Below is a small trained network, with its code and all its weights. Each question gives an input and a class and asks what happens when units are switched off, that is, made to give their printed mean instead of their output.

import numpy as np


def w(rows, s, z=0):
    codes = np.array(rows[::2]) - 128.0
    scale = np.full(codes.shape[1], s)
    scale[-1] = z or s
    return codes * scale


def norm(h):
    return h / np.sqrt((h * h).mean(-1, keepdims=True) + 1e-5)


def f(y):
    return y / 2 * (1 + np.tanh(0.7978845608 * (y + 0.044715 * y**3)))


def log_softmax(a):
    a = a - a.max(-1, keepdims=True)
    return a - np.log(np.exp(a).sum(-1, keepdims=True))


def net(x, mask):
    res = np.array(x, float).reshape(1, 6) / 4 @ E
    u = 0
    for l in range(2):
        y = f(norm(res) @ A[l][:, :-1].T + A[l][:, -1])
        res = res + np.where(mask[u : u + 6], y, B[l][:, -1]) @ B[l][:, :-1]
        u += 6
    return log_softmax(norm(res)[-1] @ U[:, :-1].T + U[:, -1])


A, B = {}, {}
E = w([
[49,99,54,171,165,170,158,90,148,188],'x0',
[94,108,147,130,114,189,123,94,26,70],'x1',
[148,3,91,224,84,99,87,236,91,132],'x2',
[119,145,76,141,240,139,97,156,167,37],'x3',
[46,109,77,133,26,74,151,98,182,65],'x4',
[76,179,115,58,69,218,48,237,151,139],'x5',
],0.0044)
A[0] = w([
[80,136,62,120,138,157,34,108,128,201,39],'L0N1',
[92,93,146,127,122,212,126,82,9,65,3],'L0N2',
[55,102,89,194,158,188,162,90,147,213,39],'L0N3',
[166,160,116,125,146,67,167,187,233,212,25],'L0N4',
[192,128,118,120,29,164,159,79,94,255,38],'L0N5',
[211,144,161,138,213,192,123,157,68,219,20],'L0N6',
],0.0063,0.0039)
B[0] = w([
[158,79,162,79,148,162,172,155,145,104,158],'L0N1',
[226,128,31,143,108,148,37,69,130,177,199],'L0N2',
[178,67,165,16,134,58,127,148,100,55,203],'L0N3',
[194,99,29,130,81,210,29,37,24,108,203],'L0N4',
[71,142,218,195,176,105,6,152,143,81,244],'L0N5',
[55,162,42,159,2,65,194,123,172,10,252],'L0N6',
],0.0089,0.0029)
A[1] = w([
[138,145,72,161,254,136,95,164,165,51,3],'L1N1',
[145,105,104,167,119,130,116,155,134,165,38],'L1N2',
[173,122,134,208,195,70,167,95,102,122,71],'L1N3',
[133,66,91,197,123,101,125,232,68,152,80],'L1N4',
[204,156,178,79,91,78,95,168,78,109,158],'L1N5',
[102,182,106,98,142,193,93,249,103,152,71],'L1N6',
],0.0073,0.0052)
B[1] = w([
[84,112,193,163,109,53,45,142,57,122,165],'L1N1',
[153,166,156,126,123,157,108,62,122,132,112],'L1N2',
[131,81,155,134,54,248,145,191,183,196,191],'L1N3',
[98,255,139,60,190,134,157,43,152,135,225],'L1N4',
[135,71,89,109,203,117,155,149,115,105,255],'L1N5',
[158,65,167,178,87,157,178,93,160,188,186],'L1N6',
],0.0099,0.004)
U = w([
[218,119,43,145,93,156,38,75,98,143,156],'0',
[55,154,79,169,10,64,195,155,165,65,154],'1',
[144,65,185,156,87,194,191,168,180,190,203],'2',
[61,121,228,189,159,78,26,161,118,124,122],'3',
[112,249,148,78,218,134,185,74,150,179,99],'4',
[165,43,118,60,198,89,177,180,130,88,130],'5',
[143,131,96,142,130,95,145,183,94,172,3],'6',
],0.012,0.0054)

Each question gives the input, the list of numbers given to net, and the class t.
The units are the neurons (one row each of A and B). Each row of codes is followed by its name. A weight is (code - 128) times the scale printed after its matrix; where a second scale follows, it is the last column's (A, B and U).
mask holds one flag per neuron, layer by layer. A switched-off neuron (its flag False) gives its mean, the last column of its row in B, instead of its output. The means were averaged over made-up inputs and are rounded, as every weight is.
A unit's drop is (log p(t) with every unit on - log p(t) with that unit switched off) / (log p(t) with every unit on - log p(t) with every unit switched off).
The circuit of an input: a set's keep is (log p(t) with only the set's units on - log p(t) with every unit switched off) / (log p(t) with every unit on - log p(t) with every unit switched off). Starting from all 12 units, units are removed one at a time, each time the one whose removal leaves the highest keep (on an exact tie, the one counted first), for as long as the keep stays at least 0.8.
units of the circuit, in order: the units of the circuit, biggest drop first
most important unit: the unit with the biggest drop
top k neurons: the k neurons with the biggest drops, biggest first
k most important neurons of layer l: the k neurons of layer l with the biggest drops, biggest first
input [-5,-6,1,-1,-3,-8], class 2: units of the circuit, in order	L1N3
input [-7,1,-6,-2,5,-8], class 2: units of the circuit, in order	L0N6, L1N3, L1N4
input [3,-3,5,7,6,-5], class 3: top 2 neurons	L1N1, L0N6
input [-6,6,4,7,4,4], class 3: units of the circuit, in order	L1N1, L0N6
input [-8,-2,1,-5,7,2], class 5: top 2 neurons	L1N5, L0N6
input [-7,3,8,6,-6,7], class 4: top 2 neurons	L1N4, L0N5
input [6,-5,-2,5,-1,-1], class 5: 4 most important neurons of layer 0	L0N3, L0N5, L0N2, L0N1
input [-7,3,7,-7,3,6], class 3: top 4 neurons	L0N6, L0N3, L1N3, L0N5
input [1,-6,5,-3,6,-7], class 2: units of the circuit, in order	L0N6, L1N3
input [7,-5,-1,5,6,2], class 5: units of the circuit, in order	L0N3, L0N6
input [-6,8,-8,-2,1,7], class 0: 3 most important neurons of layer 0	L0N2, L0N3, L0N1
input [7,-3,-5,1,-1,-5], class 5: top 2 neurons	L0N3, L1N4
input [-7,-3,5,-8,7,-7], class 3: units of the circuit, in order	L0N6, L0N5
input [6,7,-3,-7,5,2], class 0: units of the circuit, in order	L0N2
input [0,2,7,1,1,7], class 2: top 2 neurons	L1N6, L0N1
input [-6,-8,5,-4,-8,-6], class 0: 3 most important neurons of layer 0	L0N4, L0N3, L0N6
input [8,-5,-3,4,-6,1], class 5: 3 most important neurons of layer 0	L0N3, L0N1, L0N5
input [-2,3,-4,8,4,7], class 3: top 3 neurons	L1N1, L0N6, L1N3
input [-4,-6,-2,0,-5,-8], class 2: 2 most important neurons of layer 0	L0N2, L0N3
input [4,-4,5,2,0,7], class 2: most important unit	L1N6
input [-6,-6,-4,8,7,0], class 3: 3 most important neurons of layer 0	L0N6, L0N3, L0N2
input [-4,5,0,3,-4,-5], class 0: top 2 neurons	L0N2, L0N6
input [3,1,-6,-3,6,-7], class 2: top 3 neurons	L0N6, L1N3, L1N4
input [-7,3,7,3,-4,-8], class 2: top 2 neurons	L1N3, L0N3
input [-8,4,2,-3,1,6], class 5: 2 most important neurons of layer 1	L1N5, L1N3
